In the rows, zero is written as 100.
Each row of numbers stands for one element and depends on some of the facts below. Use the named rows to name the rest.

Some facts about the elements:
θ: refers to; η: is of sort; β: belongs to class
{bavo, dogras, doka, gidos, lusin, ploni, rugre, trofan} θ greze
{bobole, gese, ninin} θ skigin
{bodrazo, divogru, drase, nifastok, resun} θ stunan
{bodrazo} θ diske
{boklor, gitrom, memik, sezogos, vatram} θ flisan
{boklor, drase, redro, vibrok} θ brotos
{bovin, gresken, kobras, mobrir} θ lusin
{bovin} θ tragum
{bregok} θ vodril
{bregok} θ pefo
{breski, duplar, flobal, mobrir, taplo} θ bubru
{britros} θ tufluten
{brobris, deza} θ medrim
{brobris, kilem, pefo, ragrul, sokun, tenidran} θ pitros
{brotos, defle, dista, druka, duplar, flinuk, fone, gebal, greke, grupas, kezos, kilem, kliban, letro, loze, lusin, memik, mibristam, nedron, nevor, nifastok, nuflam, pefo, peskeklim, pizos, plife, ploduda, raflo, rugre, sifu, skigin, skubuk, sotes, stemo, sulo, tebram, troloplir, tufluten, veba, vugril, zogam} θ lipeflal
{dedrivi, divogru, duse, fletal, loze, mibristam} θ gidos
{diske} θ duplar
{dista} θ dridre
{dogras, tenidran, treridres} θ divogru
{draflus, seri, vavun, zipo} θ grupas
{drame, tragum} θ bezi
{drase, kilem, klosten} θ zuzin
{dridre} θ kliguk
{droflom, nevor, puge, skolozin, stidul, stunan, trazim, vibrok, zadas, zipo} θ sifu
{droven} θ plastas
{droven, feti, flaplel, gifler, greze, kedrin, lumis, medrim, pitros, raflo, skivobus} θ goflon
{dugru, troloplir} θ nifastok
{dugru, treridres} θ bovin
{duplar, flubris, fone, klatrudruk, loze, selon, vugril} θ raflo
{duse, lebrel} θ sokun
{duse, vofla} θ fabren
{flaplel} θ ragrul
{flaplel, flinuk, kobras, sastal, selon} θ seri
{flimil, flune} θ loze
{flinuk} θ druka
{flubris} θ ruriklo
{flune} θ skazen
{fograves, ledrafol, stedrom, sukes} θ fone
{fone, kato, piplagrem, plastas, skilek, vatram} θ braner
{fuflak} θ zetrol
{fusimu} θ rugre
{gefli} θ vavun
{gefli} θ troloplir
{gifler, mistimas, muflolu, pavun, ploveko, viskas} θ draflus
{greke} θ plife
{grevibin} θ dugun
{grevibin} θ tradrek
{kedrin, treridres} θ vatram
{kegam} θ ploni
{kezuk, nevor} θ defle
{kezuk} θ degunem
{kezuk} θ rezal
{klabrok, klagel, kliban, pleflan, puzu, stedrom, taplo, troloplir, ziskeful} θ letro
{klupum} θ ledrafol
{klupum, ninin} θ trunes
{kluzu, kobras} θ liges
{konuk, stemo} θ nedron
{konuk} θ klupum
{konuk} θ baval
{memik, trozar} θ gropla
{mibristam, nuflam, piplagrem} θ trozanuk
{miron, skolozin} θ drifis
{miron} θ sotes
{mistimas} θ kezuk
{nedron} θ skolozin
{pefo} θ grofe
{plabu} θ sukes
{pleflan, sestone} θ zomizos
{plife} θ duse
{ploduda} θ boklor
{puzu, vavun} θ fletal
{puzu} θ drase
{ragrul} θ plupekal
{refistim} θ viskas
{roka} θ nevor
{skazen, skigin} θ gino
{stedrom} θ piplagrem
{sulo} θ fuflak
{tradrek} θ kobras
{troloplir, zipo} θ vibrok
{trozar, zetrol} θ gifler
{tufluten} θ datetil
{vatram} θ flimil
{vodril} θ dedrivi
{vofla} θ refistim
{vopusu} θ pizos
{ziskeful} θ kedrin
{ziskeful} θ betutrak
{zogam} θ kilem
[baklapas, bavo, boklor, braner, britros, dedrivi, degunem, dista, divogru, dogras, doka, drase, fazen, feti, fivin, flinuk, flubris, flune, gropla, letro, lipeflal, mari, nevor, pavun, pitros, pleflan, treridres, trunes, vodril, vopusu, zipo] η 744
[baval, bezi, brobris, brotos, duse, fletal, flisan, flobal, gese, kedrin, klatrudruk, kliban, klupum, kluzu, lefis, medrim, memik, pizos, plabu, puge, raflo, ragrul, rugre, sezogos, skazen, skigin, skodegrar, skubuk, taplo, trazim, vugril] η 725
[betutrak, bodrazo, defle, dridre, fusimu, gitrom, gresken, ledrafol, magreto, mistimas, muflolu, nuflam, plastas, plife, redro, skilek, stunan, vistur, zetrol] η 740
[bobole, bovin, deza, drame, dugru, flimil, fuflak, gino, grofe, kato, kilem, kliguk, konuk, loze, lusin, peskeklim, ploduda, plupekal, rostun, seri, sestone, sifu, stemo, stidul, tebram, troloplir, trozanuk, vatram] η 992
[braso, droflom, dugun, gebal, gifler, goflon, kegam, klabrok, klagel, klosten, kosur, liges, ninin, refistim, rezal, skivobus, skolozin, sotes, sukes, tenidran, tragum, viskas, ziskeful, zogam, zuzin] η 322
[bregok, breski, bubru, droven, druka, fabren, flaplel, fograves, foplar, gefli, gidos, greke, grevibin, kezos, kledram, kobras, lebrel, miron, mobrir, pefo, ploveko, resun, roka, ruriklo, sastal, sokun, sulo, tena, tradrek, veba, zomizos] η 590
[datetil, diske, draflus, drifis, duplar, fone, gida, greze, grupas, kezuk, likom, lumis, mibristam, nedron, nifastok, piplagrem, ploni, puzu, selon, stedrom, stotok, trofan, trozar, tufluten, vavun, vibrok, vofla, zadas] η 292
{baklapas, baval, bobole, brotos, bubru, datetil, degunem, dogras, fabren, flisan, fograves, fone, fusimu, gefli, greke, greze, grofe, grupas, kilem, klatrudruk, kledram, konuk, kosur, lebrel, magreto, pizos, plupekal, resun, rugre, sestone, sifu, skazen, skigin, skodegrar, skolozin, skubuk, sotes, sulo, trofan, trozar, vugril, zadas, ziskeful, zomizos, zuzin} β 229
{bavo, defle, droven, fivin, fletal, foplar, fuflak, gebal, gida, gifler, kedrin, klabrok, ledrafol, memik, mibristam, mobrir, plabu, ploni, selon, seri, sezogos, taplo, troloplir, vatram, vavun} β 267
{betutrak, braso, brobris, dedrivi, dridre, drifis, dugru, dugun, duplar, goflon, kezos, kluzu, kobras, mari, miron, nifastok, peskeklim, pitros, plastas, pleflan, puge, stotok, sukes, trozanuk, zetrol, zogam} β 997
{bezi, bodrazo, boklor, bovin, braner, bregok, breski, britros, deza, diske, dista, divogru, doka, draflus, drame, drase, droflom, druka, duse, fazen, feti, flaplel, flimil, flinuk, flobal, flubris, flune, gese, gidos, gino, gitrom, gresken, grevibin, gropla, kato, kegam, kezuk, klagel, kliban, kliguk, klosten, klupum, lefis, letro, liges, likom, lipeflal, loze, lumis, lusin, medrim, mistimas, muflolu, nedron, nevor, ninin, nuflam, pavun, pefo, piplagrem, plife, ploduda, ploveko, puzu, raflo, ragrul, redro, refistim, rezal, roka, rostun, ruriklo, sastal, skilek, skivobus, sokun, stedrom, stemo, stidul, stunan, tebram, tena, tenidran, tradrek, tragum, trazim, treridres, trunes, tufluten, veba, vibrok, viskas, vistur, vodril, vofla, vopusu, zipo} β 250

Some elements and their rows:
gropla: [128,113,113,96,95,111,103,103,96,100,113,122,115,98,92,116,92,95,97,124,103,97,100,103,97,85,123,114,86,111,92,96,105,95,102,96,107,86,108,98,93,80,109,114,88,94,103,108,114,100,114,64,118]
flobal: [100,114,96,99,87,107,109,87,106,105,112,108,134,101,102,109,96,108,101,127,88,93,107,99,113,111,107,113,86,107,89,94,112,101,103,93,98,97,105,96,85,93,112,110,100,93,99,99,119,112,93,76,89]
mari: [138,121,103,87,91,109,84,95,92,99,116,151,87,87,93,118,91,100,89,93,96,91,100,102,94,69,106,115,106,85,84,100,118,124,119,99,86,82,101,89,100,111,110,128,104,98,87,94,115,106,125,62,117]
fograves: [117,94,92,108,102,91,114,96,97,118,125,55,80,103,102,115,91,103,112,87,107,86,97,103,104,111,82,100,106,116,104,113,106,114,94,112,118,127,95,91,109,111,108,91,124,80,106,110,84,87,92,115,106]
skilek: [102,112,97,102,91,108,100,93,103,107,116,112,126,100,99,114,86,107,97,127,90,93,114,101,118,108,110,122,79,101,91,94,115,103,100,92,106,92,107,102,92,91,122,107,102,94,94,104,122,111,95,86,101]
sotes: [79,99,103,109,109,97,111,110,102,118,109,51,97,104,99,106,119,82,128,86,135,86,60,86,130,107,69,74,101,88,99,94,97,113,88,115,99,123,80,87,114,111,108,108,123,77,107,87,90,92,74,118,97]
deza: [100,120,98,98,93,114,102,87,100,99,108,114,125,97,97,115,90,108,95,123,80,92,107,100,112,116,106,109,79,108,92,98,114,99,99,96,102,95,106,96,86,88,115,112,98,95,106,104,117,107,96,83,99]
ledrafol: [96,95,77,99,103,69,91,102,98,114,121,103,49,90,116,116,71,124,89,105,86,95,101,96,127,83,94,116,116,72,93,114,140,120,107,109,93,119,101,71,103,136,98,118,127,98,82,93,100,107,100,113,111]
trozanuk: [129,119,99,91,95,103,90,90,96,95,110,157,90,86,97,116,100,101,91,98,95,84,98,98,91,81,106,116,110,78,78,98,114,121,126,104,90,81,102,85,103,115,107,135,102,96,94,93,109,115,112,60,103]
vibrok: [102,111,100,90,72,108,97,80,101,120,110,118,137,86,82,112,90,120,87,123,88,93,97,102,100,124,118,78,90,94,99,85,119,86,80,87,84,84,85,88,81,84,109,98,97,94,105,91,116,98,103,91,87]
flinuk: [95,129,108,100,91,123,102,100,91,105,114,101,133,94,92,117,89,96,104,114,97,102,94,96,122,87,101,108,69,104,98,91,107,107,93,94,99,96,99,99,83,83,120,120,99,95,87,98,120,100,102,98,116]
seri: [99,102,78,99,104,69,95,93,92,109,116,100,51,81,118,117,73,121,86,102,77,94,95,95,119,89,92,110,115,80,94,114,140,118,107,111,91,123,100,68,97,136,92,124,124,98,88,91,95,103,98,116,107]
ploveko: [112,121,94,99,88,113,109,86,95,104,114,96,129,95,106,112,86,104,95,123,81,95,112,102,109,106,108,123,76,119,97,100,119,107,102,91,99,92,107,99,87,92,120,106,105,94,87,103,120,105,98,86,99]
kato: [109,118,97,101,93,110,104,85,101,103,113,109,131,95,101,115,89,107,98,125,83,92,110,99,111,111,108,120,80,107,93,96,113,100,103,94,107,97,106,98,86,91,116,113,99,96,101,102,114,111,96,87,96]
stedrom: [112,116,101,98,93,107,97,85,110,107,114,100,139,96,104,110,90,100,104,123,83,94,106,96,125,108,106,112,81,107,95,93,115,100,101,89,98,101,103,99,84,98,115,108,98,101,105,93,123,110,98,85,93]
lusin: [68,130,96,100,95,134,106,99,100,98,116,118,142,111,79,115,99,120,114,112,90,108,94,94,142,104,85,94,79,89,90,98,92,107,100,104,111,114,101,97,77,87,99,130,91,92,111,93,118,116,100,93,106]
flubris: [110,121,101,97,91,118,99,94,96,104,116,106,126,97,95,116,84,102,97,119,86,101,107,102,116,97,108,111,76,113,99,99,114,105,96,93,101,94,105,100,85,87,117,108,100,97,96,104,120,101,108,87,112]

Which element is each row?
No name comes twice in this set of rows, the named rows included.
[105,117,97,99,93,111,104,87,101,103,112,113,130,96,96,115,91,110,96,125,83,93,107,100,111,112,109,113,82,105,93,96,111,98,101,95,106,97,105,97,86,90,112,113,97,94,103,102,115,109,97,83,97] | drame
[132,81,109,103,114,78,103,105,109,115,114,77,71,104,97,113,105,84,116,93,124,79,83,100,97,105,97,86,119,107,96,103,97,97,95,116,115,119,95,86,119,110,97,97,109,82,133,108,79,86,96,87,107] | datetil
[92,102,101,112,112,93,108,102,93,112,114,62,81,97,95,118,100,91,116,81,116,82,80,95,112,112,76,87,97,99,100,104,100,109,87,119,112,126,90,89,109,106,111,107,122,78,111,108,79,87,80,125,108] | kilem
[115,90,93,93,110,62,91,108,101,106,111,116,42,89,112,112,87,106,93,106,99,95,82,94,112,72,105,94,130,78,88,110,130,106,109,113,88,113,99,62,105,131,78,125,108,100,107,86,93,100,110,82,114] | gida
[99,99,84,94,108,69,87,98,102,110,113,99,52,86,118,113,79,112,91,101,82,97,89,92,130,85,89,97,118,81,93,113,140,116,104,109,80,124,96,66,97,140,88,119,120,102,98,84,100,101,102,107,108] | selon
[88,143,99,94,86,126,97,96,82,100,111,129,109,82,94,115,100,101,102,84,102,96,80,90,119,70,81,107,89,70,85,95,112,138,113,102,75,90,89,86,89,111,119,145,114,92,62,80,118,109,104,95,108] | kezos
[97,115,96,93,72,109,104,80,93,114,110,125,131,85,79,117,89,126,82,124,86,91,101,104,90,127,118,85,89,93,97,88,117,87,83,92,95,83,89,88,82,79,109,103,98,90,102,99,110,101,100,94,89] | stidul
[117,88,99,104,109,84,99,94,110,118,118,62,80,102,101,112,96,92,114,88,104,81,92,100,112,119,83,84,108,110,101,108,108,105,89,111,107,129,92,89,110,116,107,88,120,86,127,105,85,87,91,109,102] | trozar
[83,106,87,97,106,77,90,106,99,111,116,102,62,89,108,113,84,114,101,94,94,104,74,87,141,73,81,90,117,67,93,107,127,117,102,112,84,128,90,65,93,134,84,133,115,101,97,76,97,104,103,114,111] | mibristam
[91,107,94,92,61,109,100,84,94,125,116,130,130,89,70,117,85,136,78,125,94,94,105,108,91,129,123,82,91,81,98,84,120,86,75,88,92,77,85,89,85,75,115,93,101,87,92,99,116,101,103,97,89] | stunan
[110,118,101,94,74,114,99,86,91,115,118,112,130,88,84,118,81,117,87,118,88,99,104,106,99,107,118,97,82,103,102,92,119,95,84,88,94,86,93,95,82,80,115,100,99,94,92,100,116,95,110,95,104] | zipo

The same elements again, as new rows of numbers:
Some rows with their names:
skodegrar: [115,101,93,90,113,100,98,97,103,109,103,89,112,99,99,96,98,95,106,92,92,103,103,110,98,88,105,89,91,115,98,105,98,93,99,100,102,101]
pavun: [83,87,101,105,104,128,93,102,90,102,99,91,55,102,89,96,97,99,95,115,91,93,82,102,104,133,100,106,85,103,117,110,88,83,101,102,92,74]
diske: [91,94,104,87,96,110,90,93,93,92,88,95,82,109,90,86,91,95,95,104,91,102,99,94,111,110,98,101,83,99,112,93,111,90,104,99,92,110]
duplar: [95,97,103,91,101,111,93,92,99,94,94,94,96,115,89,81,94,90,96,103,92,98,98,100,113,109,99,95,82,90,109,94,107,95,101,97,96,97]
gino: [91,107,106,121,88,87,90,98,100,85,94,98,101,85,96,94,95,101,93,110,105,99,107,93,87,95,104,82,95,124,101,97,118,91,106,105,88,77]
breski: [82,81,95,131,102,95,94,101,88,97,89,93,77,110,95,106,95,104,95,106,96,98,96,111,99,103,105,99,92,107,120,101,97,96,101,102,95,101]
pefo: [89,92,103,121,95,99,91,100,90,97,93,96,80,100,93,99,92,100,94,107,99,96,100,109,93,106,107,97,90,117,110,102,100,96,105,103,91,84]
tena: [88,91,102,122,97,98,91,100,90,97,92,96,80,101,94,100,93,100,94,107,99,96,100,110,94,105,108,97,91,116,111,102,100,96,104,103,92,84]
fuflak: [107,103,103,81,91,97,98,97,104,109,103,91,119,76,123,91,120,98,101,98,97,107,85,112,92,99,106,101,103,122,103,110,88,96,96,105,105,84]
flubris: [89,90,103,120,99,105,92,100,88,97,96,91,74,98,85,101,97,106,93,115,93,96,87,105,106,117,100,92,94,97,117,97,100,88,98,101,90,94]
flinuk: [88,88,104,119,100,107,92,100,87,98,96,90,71,101,86,101,96,106,93,115,92,96,87,107,107,120,100,97,93,97,118,98,100,88,98,101,92,93]
ziskeful: [112,87,88,82,110,106,100,93,99,100,99,88,113,111,95,95,106,94,105,93,86,106,93,115,109,92,97,96,87,99,110,106,100,91,95,98,102,116]
bavo: [112,92,105,83,93,101,97,97,92,118,106,85,107,81,108,97,120,104,99,104,88,105,71,126,109,112,103,101,106,98,113,101,80,97,88,101,104,102]
brotos: [115,101,91,91,112,100,98,96,104,107,102,89,112,97,99,96,99,96,106,90,92,103,102,108,98,86,105,89,90,113,98,105,98,93,100,100,102,105]
gitrom: [82,93,98,124,106,103,93,102,96,99,94,90,71,94,96,103,97,106,96,109,96,97,95,90,103,107,100,91,93,101,115,99,100,84,103,103,95,99]
lumis: [84,86,100,94,99,116,93,96,92,95,86,93,77,118,92,88,93,96,96,104,88,105,92,89,114,116,96,106,82,94,117,96,105,88,102,99,94,119]
nevor: [94,96,107,111,97,107,90,99,89,97,99,93,73,92,85,97,95,103,93,116,95,93,90,106,103,119,102,94,92,103,112,99,102,87,102,101,89,76]

Name these rows:
No name comes twice in this set of rows, the named rows included.
[112,100,98,90,94,91,99,98,102,115,96,87,117,85,123,96,114,98,104,89,91,114,84,101,102,88,105,87,105,98,110,96,89,97,95,102,108,134] | plabu
[115,79,53,97,148,64,97,86,90,75,104,94,81,92,109,113,132,102,114,84,97,89,109,161,99,73,102,99,107,84,135,118,106,86,102,100,118,58] | sestone
[78,106,111,121,132,104,100,99,98,110,91,88,87,129,99,95,84,98,99,98,96,100,107,100,106,112,107,115,92,108,109,89,108,94,90,103,107,95] | kluzu
[115,104,96,91,104,94,97,95,105,95,109,93,124,86,97,93,106,96,103,100,99,99,104,120,86,87,105,92,94,133,91,111,105,94,99,103,98,65] | grofe
[82,92,96,120,106,106,94,102,97,100,86,92,74,105,102,100,90,100,98,100,95,102,100,80,103,101,101,93,87,102,114,99,101,87,106,101,97,118] | trazim
[98,86,84,117,125,90,91,91,87,88,102,92,66,99,89,103,113,101,100,106,96,83,93,136,111,107,101,90,98,70,131,102,100,89,101,98,103,64] | pleflan
[121,98,97,94,105,91,95,95,95,102,108,94,117,94,91,97,101,97,103,98,96,96,102,138,89,88,110,94,95,125,98,108,97,102,97,101,98,73] | bubru
[133,95,70,85,134,67,91,84,86,84,109,100,88,84,97,104,120,96,109,86,99,85,113,171,92,78,111,97,104,98,120,113,105,95,105,99,109,42] | zomizos
[120,112,106,86,90,87,96,97,102,112,106,88,117,66,115,93,116,102,101,99,97,106,84,109,98,94,107,83,111,107,102,96,92,95,96,103,103,100] | ledrafol
[124,104,99,67,103,105,95,91,101,101,104,93,120,97,91,87,101,90,104,95,90,103,102,115,101,95,101,92,86,114,95,103,107,93,98,98,97,89] | zuzin
[82,87,100,80,101,135,93,97,95,98,89,94,64,117,94,83,92,90,97,104,87,103,89,85,111,128,96,114,75,101,113,106,96,85,106,100,94,101] | vofla
[87,101,111,125,114,98,96,98,92,102,98,93,93,119,91,95,89,97,95,105,99,92,104,124,95,111,111,110,92,115,108,97,102,103,93,103,99,66] | kobras
[115,104,106,52,91,113,97,93,101,114,99,91,112,85,118,83,113,90,102,93,89,110,83,107,105,109,103,105,94,107,104,104,90,95,96,101,105,102] | gifler
[120,96,95,70,101,105,96,91,99,99,102,91,121,109,89,84,102,92,104,95,86,107,93,114,108,96,98,94,87,103,102,99,104,93,95,97,97,116] | fone

